Each row is followed by its grade, which names the range that a hidden value of the row falls in. A new part has a new value, new ranges and new names.
[  6  -8  -7   6  -3   1  -5  40   0   3   7 -14  -5   6  -5   3  -1   5
  -2   8  -1  -1   3  -8  -1  -5  -3  -5   6   0  27  -3   5   0   1   0
  11  -1   8  -9   5   1  -8 -11   6]
P
[ 9 -9 -1  8 -1  0 -7 41 -3  0 10 -8  7 20 -6 -2  0  6 -3 11  3 -1  4 -9
 -1  3  7 -2  8 -6 20  6  8 -6 -3  4 10 -2 11 -7 -5 -1 -7 -7  0]
L
[ -7  -3  -7   3  -4  -5   2  19   4   4  21 -18  23   5 -15  -6  -3  24
   7   0  -4   3  16   6  -3   9   5  -1  11  -1  40  -4   7  12   4   4
  27  -8  10   2  -6  14  -1   2  13]
P
[ -4 -10 -14   9  -2  -1  -4  29   3   7   8 -24   1  -3  -5   6  -2  11
   3   1  -2  10   2  -4  -1  -2  -6  -3   4   4  27  -7   3   4  -7   1
   8  -1   9  -2   4   1  -4  -8  13]
Y
[  0  -8  -7   5  -2   0  -4  43   0   5  13 -16  15   6  -6  -5  -3  14
   2   8   1   4   8  -2  -3   2   2  -1   9  -2  28   2   6   4   5   5
  17  -4  11  -4  -2   7  -6  -5  10]
P
[  2 -16 -17  10   2   2  -9  41  -2   4   5 -14  15   3   4   1   0   5
  -3  -4   7  -4   0  -7  -3  -5  -7   1   1  -3  14   1   5  -1 -14  15
   7   0  18  -9   2  -7  -5 -14  10]
Y
[ -1 -11 -12  13  -1   1  -6  40  -1   4  12 -15   8   4  -3  -4  -2  12
   4  10   1   7   3  -3  -1   5  -1  -2   8   3  15   3   6  -1  -1   3
   7  -2   8   0  -4  -3  -3  -7  10]
P
[  8  -8   2   6  -6  -3  -1  34   2   4   6 -13 -17  12 -11   5  -2  -2
   0  16  -5   7   3  -9  -1   1   6  -8   8   5  36  -3   4  -4  -2  -9
   8  -2   5  -4   0  -2 -10  -9   1]
Y
[  2 -10  -3   4   3  -4  -6  17   0   3   2 -10  23  16  -2   3   3  11
  -7 -13   4 -14   6  -9  -3  -2  -6  -1   3 -12  36  -1   4   3 -21  17
   8  -1  19 -14   1  -5  -6 -13   5]
Y
[ -2  -3   3  -2  -6  -7   4   2   5   6  11 -19  14  12 -15   2  -3  16
   0  -8  -6  -4  16   1  -3  -7   4  -3   8  -1  51 -13   5  12  -4   3
  29  -7  11  -5   1  11  -8  -1   8]
P
[  1 -14 -13  19   2   1 -10  41  -2   2  11 -13   4   4  -1  -1  -1  12
   4  18   1  12  -4  -9   0  10  -1  -2   5  -1  16  24   4  -5  -7   1
  -7   2   9   2  -7  -5  -2 -12   8]
L
[  3  -9  -9  11  -2   2  -8  55   0   4  11 -14  -6   3  -2   3  -1   4
   3  12   0   8  -1  -8  -1   2  -5  -4   7   0  20   3   3  -3   0  -2
   0   1   7  -3   3   1  -7 -11   7]
P
[ -4  -7  -8   8  -5  -2  -2  39   4   7  16 -21  -2  -2  -6   3  -3  13
   6   9  -6   8   5  -1  -1   2   0  -4   8   3  28  -4   3   5   1  -4
  12  -2   7   1   1   7  -3  -6  11]
P
[  6 -16  -1  12   0  -4  -4  23  -2  -1   7 -14   0  20 -10  -3  -2   6
   2  24  -2   8   4  -6  -1   8  17  -4   9   6  27   4   6 -10  -4  -4
   8  -3   5   0 -12  -6  -6  -7   1]
L
[  8  -9  -6  12  -4   4  -6  63  -3   3  12 -15 -16   6  -6  -2  -3  -4
   2  32   1  10   1  -5  -1   1  10  -5  12   8  10   6   6 -10  14  -9
  11   1   3  -4  -3   1  -7  -8   6]
L
[  1  -5   7   2  -5  -5   2  15   3   4  11 -18   1  11 -19  -1  -3  12
   3  13  -8   7  13  -2  -1   7  12  -7  12   1  49  -6   5   4   4  -7
  22  -6   3  -2  -5   9  -5   0   6]
L
[  1 -18 -18  18  -2   2  -7  45   1   6   7 -19 -19  -6   3   9  -2   2
   5  16  -2  16  -7  -8   1  -1  -6  -6   3  12  11  -3   3  -7  -9  -6
  -7   3   3   0   4  -8  -4 -16  10]
P
[  7 -11  -5   2   0   0  -1  28  -3   0   5 -12  17  19  -6  -5   0   4
  -6   1   5 -10  11  -5  -4  -4   5   1   7  -3  37  -1   8  -1  -4  11
  24  -6  16 -13  -3  -3  -9  -6   6]
P
[  1 -19 -13   4   4  -2  -5   4  -2   4  -3 -17  25   9   3   2   2  10
  -9 -19   7 -15   4  -6  -4 -11  -6   0  -4  -1  26  -5   5   2 -27  22
  13  -2  23 -16   2 -13  -6 -15   9]
Y
[-12 -15 -25  13   0   0  -5  17   2   6  14 -17  19  -8   1   1  -2  27
   8  -1   0  10   4   3  -2   3  -9   0   4   4  16  -1   3   7  -8   9
   7  -1  11   4  -1   2   2  -8  19]
Y
[  7   0  10   3  -7  -4   0  33   2   4  13 -12 -10  13 -18   3  -2   4
   2  17  -7   4   8  -8  -1   6   9  -8  12  -2  42  -1   5   1   6 -11
  14  -4   3  -3  -1   9  -8  -4   1]
P
[  6  -9   5   4  -9  -6   5  18   3   4   8 -18 -15  10 -17   4  -3   0
   5  18  -9   5  11  -3  -1   1  13 -10  11  13  46  -9   5   0   3 -12
  22  -6   1  -1  -3   3 -10  -3   4]
Y
[  3  -5  -4   6  -5   2  -4  56   0   5  13 -14   0   4  -7   0  -2   3
   1  12   0   7   4  -6  -2   1   0  -3  10   0  24   3   5   1   6  -2
  13  -1   8  -5   3   6  -6  -8   7]
L
[ -2  -5  -5   4  -3  -4  -1  23   4   6  12 -17   8   4 -10   6  -2  12
   3   0  -3   4   8  -3  -2   2  -3  -4   7  -2  38  -5   4   7  -4   2
  12  -3  10  -2   2   6  -5  -5  10]
P
[  8  -4   3   4  -6   1  -2  56   1   5  12 -14  -4  11 -11  -2  -2  -2
  -1  13  -2   1   7  -7  -2  -1   7  -4  11   0  31  -1   6   0   8  -3
  17  -4   8  -7   2   9  -9  -5   2]
L
[  5 -10  -4   0   0  -1  -4  32  -3   2   3 -11  21  16  -4  -2   1   4
  -8  -6   5 -14   9  -5  -4  -5   3   0   4  -6  33  -1   8   3  -7  14
  24  -4  18 -15  -1  -2  -8  -8   6]
P
[  3 -12  -4   7  -1  -3  -4  27   1   3   6 -13   7  11  -8   2  -2   6
  -1   7  -1  -1   5  -8  -1   1   1  -4   7  -1  30  -2   4   0  -8   1
   7  -2   9  -5  -1   0  -7  -8   4]
L
[  9 -15  -7  23   1   3 -11  51  -3   2   5 -11 -19  10  -2   6  -1  -6
   1  30   1  13  -7 -13   1   2   6  -7   7   7  10   5   4 -15  -5  -7
  -9   3   4   0  -1 -10  -7 -17   2]
L
[  3  -7   0   7  -3  -3  -3  38   0   1  13 -15   6  14 -13  -6  -2  11
   0  21  -3   6   8  -3  -2  10  13  -4  11  -1  35   6   6  -2   6  -2
  14  -4   8   0  -9   5  -6  -1   4]
L
[ -7  -5  -8   6  -2  -4  -4  23   3   5  12 -14  18   4  -7   1  -1  22
   4  -4  -3   4   6  -4  -1   8  -8  -3   6  -9  36  -1   3   9  -8   7
   5  -1  12  -2   0   7  -1  -6  11]
Y
[ -2 -10 -13  12   0   1  -9  47  -1   4  11 -14  11   2  -4  -2  -2  16
   3   9   2   6   2  -3  -2   4  -3   0   4  -1  16   3   4   0  -1   7
   8  -1  11  -3  -1   3  -2 -10  12]
P
[ -8  -7  -1  -2  -5  -9   8 -15   5   4  19 -23  30  12 -20 -10  -4  29
   6  -5  -6   0  22   9  -4   8  14  -2  13   3  53  -8   7  13   1   6
  37 -12  10   0 -10  14  -2   9  12]
P
[ 11  -6  -1  11  -5   4  -7  63  -2   3  10 -10 -18   8  -8   2  -2  -5
   2  32  -1  10  -1 -10   0   1   8  -6  13   3  17   5   5 -10  12  -6
   5   1   2  -4   0   0  -6 -10   1]
L
[  3 -13 -12   5  -3   3  -1  60  -2   6  10 -21   5   4  -3  -6  -3   0
  -2   6   4  -2  10   1  -4 -12   5  -1   8   7  18  -2   9  -1   6   6
  26  -6  12  -9   3   2  -7  -4  12]
P
[ -3 -20 -19  13   3  -2  -4  15   0   3   7 -18  15   5   0  -1  -2  16
   3   3   3   6   3  -3  -2   2   1   0   3   4  24  -2   5  -1 -14  10
   7  -2  13   0  -4  -5  -3  -9  12]
P
[ -1 -11 -11   8  -3  -2  -2  24   1   4   9 -18   6   6  -7   0  -3  11
   3   5  -2   5   7  -3  -2  -1   2  -4   6   6  31  -5   5   2  -5   4
  14  -4   9  -1  -2   1  -5  -6  11]
P
[  4 -12  -4   8  -5  -4   0  28   4   5   4 -16 -17   6  -9  11  -2   0
   1   8  -6   7   2  -7  -1  -5   0  -8   6  10  36 -10   3  -1  -8  -7
   9  -2   4  -2   4  -2  -6 -11   7]
Y
[  8  -8   5   6  -4  -4   0  32   2   2  10 -14  -6  19 -15   0  -3   3
   0  19  -5   7   9  -5  -1   2  16  -7  13   5  46  -4   6  -4   1  -6
  15  -5   4  -1  -5   3  -8  -4   2]
L
[  1 -13  -6   9  -2  -2  -2  26   1   3  11 -18  -5   8 -11   0  -2   8
   3  21  -3  12   5  -2  -1   5  12  -5   9   9  28   0   5  -5  -1  -6
  12  -3   3   0  -6  -1  -5  -6  11]
L
[ -7  -2   1   0  -4  -9   3   2   7   5  14 -16  17   8 -17   1  -2  24
   5  -3  -8   2  13   1  -2  10   2  -5  10  -5  53  -9   3  13  -3   4
  20  -6  11   0  -3  12  -3   1   9]
P
[  1  -6 -11   7  -3   2  -7  58   0   4  12 -13  16   2   0   1  -1   7
   2   0   4  -1   3  -6  -3  -3  -7   0   6  -5  17   2   5   4   0   8
   9  -1  13  -6   4   5  -6 -10  10]
Y
[ -1 -11  -2  16   1  -7  -8  10   4   2   5 -13 -12  10  -6  14   0  14
   3  17  -7  13  -7 -13   3  15  -5  -9   3  -4  36  -2  -1  -3 -20  -7
 -23   5   4   3  -3  -6  -1 -15   3]
P
[ -1  -8  -7   9  -3   0  -4  50   1   4  14 -16   1   2  -5   2  -2   8
   5  11  -2   8   4  -4  -2   3  -1  -3   8  -1  25   0   5   1   0   0
   6  -1   9  -2   1   5  -4  -8   9]
P
[ -6 -10 -14  14  -2   0  -6  39   2   6  11 -18   3  -3  -3   4  -2  13
   5   6  -2   8  -2  -3  -1   2  -5  -3   5   1  24  -4   2   4  -3  -3
   7   0   9  -2   2   0  -2  -9  16]
Y
[ -1  -7  -5   6  -9  -6   4  27   7   9  11 -20 -14  -1 -11  12  -3   8
   3   7  -9   7   5  -4  -1  -3   0  -8   9  10  40 -15   1   6  -8 -10
  12  -3   2  -3   7   8  -6  -7   9]
Y
[  2  -7   2   8  -7  -3   1  28   3   4  11 -17 -13  10 -14   3  -3   4
   3  22  -7   5   7  -5  -1   4   9  -9  10   4  37  -3   4  -1   1 -12
  15  -4   2  -1  -2   4  -7  -6   3]
P
[  0  -3   6  -9 -11  -9   7  16   8   9   7 -17 -19   9 -15  16  -2   2
   1   5 -12   3  10  -5  -1  -4   3 -12   9   8  52 -18   2   7   0  -9
  17  -4   2  -5   8   8  -9  -8   6]
Y
[  4 -15  -9   6   3   0  -7  25  -3   3   1 -11  21  13   2   1   2   7
  -7  -8   7 -12   2  -8  -3  -6  -3   0   0  -7  27  -1   7   0 -16  18
  15   0  20 -14  -1  -9  -7 -13   8]
Y
[  2 -16 -10  12  -1  -3  -4  20  -1   3   5 -16   3  10  -5   2  -1   9
   2  12   0   8   1  -6  -1   3   4  -4   5   5  33  -2   5  -4 -12   1
   3  -1   8   1  -5  -5  -4 -10   7]
L
[  4 -14 -10  12  -2   1  -5  41  -1   3   9 -11  -2   8  -3   1  -2   5
   1  15   1   8   2  -6  -1  -1   3  -4   6   5  20   1   5  -5  -4   4
   7  -1   6  -2  -2  -2  -6 -10   7]
L
[  4  -7   2   6  -4  -3  -1  34   1   2  13 -15   0  15 -16  -2  -2   8
   3  21  -4   5   9  -3  -1   6  15  -5  11   4  36   0   6  -2   2  -7
  18  -5   4  -2  -6   5  -6  -2   3]
L
[  9 -11  -4  10   0   1  -8  46  -4   0   8  -7   5  19  -2  -3   0   2
  -4  13   5  -2   2 -11  -1   3   6  -2   5  -5  23   8   8  -7  -4   4
   4  -1  12  -8  -4  -4  -7 -10   0]
L
[  3  -3  -4  11  -5   3  -7  63   0   4  20 -10  -2   4  -6  -6  -2   7
   6  25   1  13   2  -6  -1  10   2  -2  14  -6  15  12   6  -2  16  -4
   4   0   6   0  -2  11  -4  -6   4]
L
[-11 -13 -22  12   0  -3  -3  15   3   6  14 -24  14  -6  -4   1  -2  27
   8  -2  -2   9   5   2  -1   5  -7  -1   5   0  32  -3   4   9 -10   7
   8  -2  14   4  -2   3   1  -6  18]
Y
[  2  -4  -4  12  -9  -2   0  54   5   7  14 -16 -14   4  -9   7  -3   7
   2  10  -7   6   4  -6  -1  -1  -1  -7   9   3  27  -6   3   2   5  -8
  12  -2   5  -5   6   8  -7  -8   7]
P
[  8 -10   1  10  -2  -1  -6  50  -2  -1  10 -10  -2  16 -11  -5  -2   6
   3  32  -1  11   2  -7   0  11  15  -4  12   2  23  10   5 -10   5  -8
   5  -1   3  -1 -10  -1  -5  -6   0]
L
[ -3  -3  -2   2  -6  -4   2  22   5   7  13 -18   7   2 -13   3  -3  13
   3  -2  -5   3  11   0  -2   0   0  -5   8  -1  43  -9   4  10   1   1
  22  -5   9  -2   3  10  -6  -3  10]
P
[ -5 -11 -11   9  -3  -2  -2  25   3   6  10 -20   8  -1  -4   1  -2  15
   3  -4  -2   6   7  -1  -2  -1  -4  -3   6   1  29  -6   4   7  -7   5
  14  -3  11  -1   1   4  -4  -6  14]
Y
[ -1  -2  -5   7  -5   0  -4  52   0   5  18 -12  13   6  -9  -6  -2  15
   5  10  -1   3   6  -2  -2   5   1  -1  11  -5  29   4   5   4   8   2
  15  -3   9  -3  -1  11  -3  -2   9]
P
[  8  -6   1   3  -7   0  -2  51   1   5  11 -17 -17   8 -12  -1  -3  -4
   1  19  -5   6   7  -6  -2  -3   8  -7  10   8  32  -3   6  -2   8  -9
  15  -3   2  -4   2   5 -10  -5   5]
P
[  6 -13  -2   9  -1  -2  -5  33  -2   1   8 -11   3  16  -7   0  -1   6
   0  13   0   4   3 -10  -1   5   8  -4   7   0  25   2   5  -6  -6   1
   4  -2   8  -2  -4  -3  -5  -7   5]
L
[ -2  -6  -8  10  -1  -1  -4  36   0   3  15 -14  11   5  -8  -5  -2  18
   5   9   0   6   6  -2  -2   8   2  -2   8  -1  27   3   5   2   0   2
  10  -2   9   0  -4   5  -2  -5  10]
P
[ -9   1   0  12   2  -8  -8  -2   4   1  15  -8  20  13 -12   4   0  32
   9   3  -5  10   1  -7   1  25  -5  -4   5 -16  46   2   1   5 -15   4
 -13   1  10   8  -9   5   3  -8   5]
P
[ -2   0   3   1  -7  -6   3  29   7   8  14 -18   2   4 -15   8  -2  14
   3   2  -8   1   8  -3  -2   3   0  -6   9  -2  47 -12   2  13   1  -2
  16  -4   9  -3   4  12  -5  -2   7]
Y
[ -8 -14 -17  15   0  -1  -7  33   1   4  13 -19   1  -3  -3   4  -2  20
   8  10  -1  14   1  -1   0   6  -4  -3   5   3  21   0   4   0 -10   2
  -1   0   9   6  -2  -2   1 -10  13]
P
[ 10  -1  -1   4  -5   3  -7  63  -1   4   8 -11  -6   7  -5   5   0  -6
  -4  12   0  -4   1 -13  -2  -5  -5  -4   7  -9  21   2   4   0   7  -1
   6   1   9 -14   8   4 -10 -14   2]
P
[ -3  -9  -5   5  -2  -6  -1   0   4   5   7 -16   8   8  -9   5  -2  15
   2  -6  -4   1   8  -2  -2   1  -2  -4   5  -1  43  -9   2   7 -11   4
  13  -4  10  -1  -1   3  -5  -6   8]
P
[ -7  -6  -4   6  -3  -3  -2  26   4   6  15 -19   9  -1 -11   2  -2  20
   7   6  -4   8   7  -1  -2   6  -1  -4   8  -3  35  -3   3   8  -2   1
  12  -3   8   1  -2   7  -2  -5  13]
Y
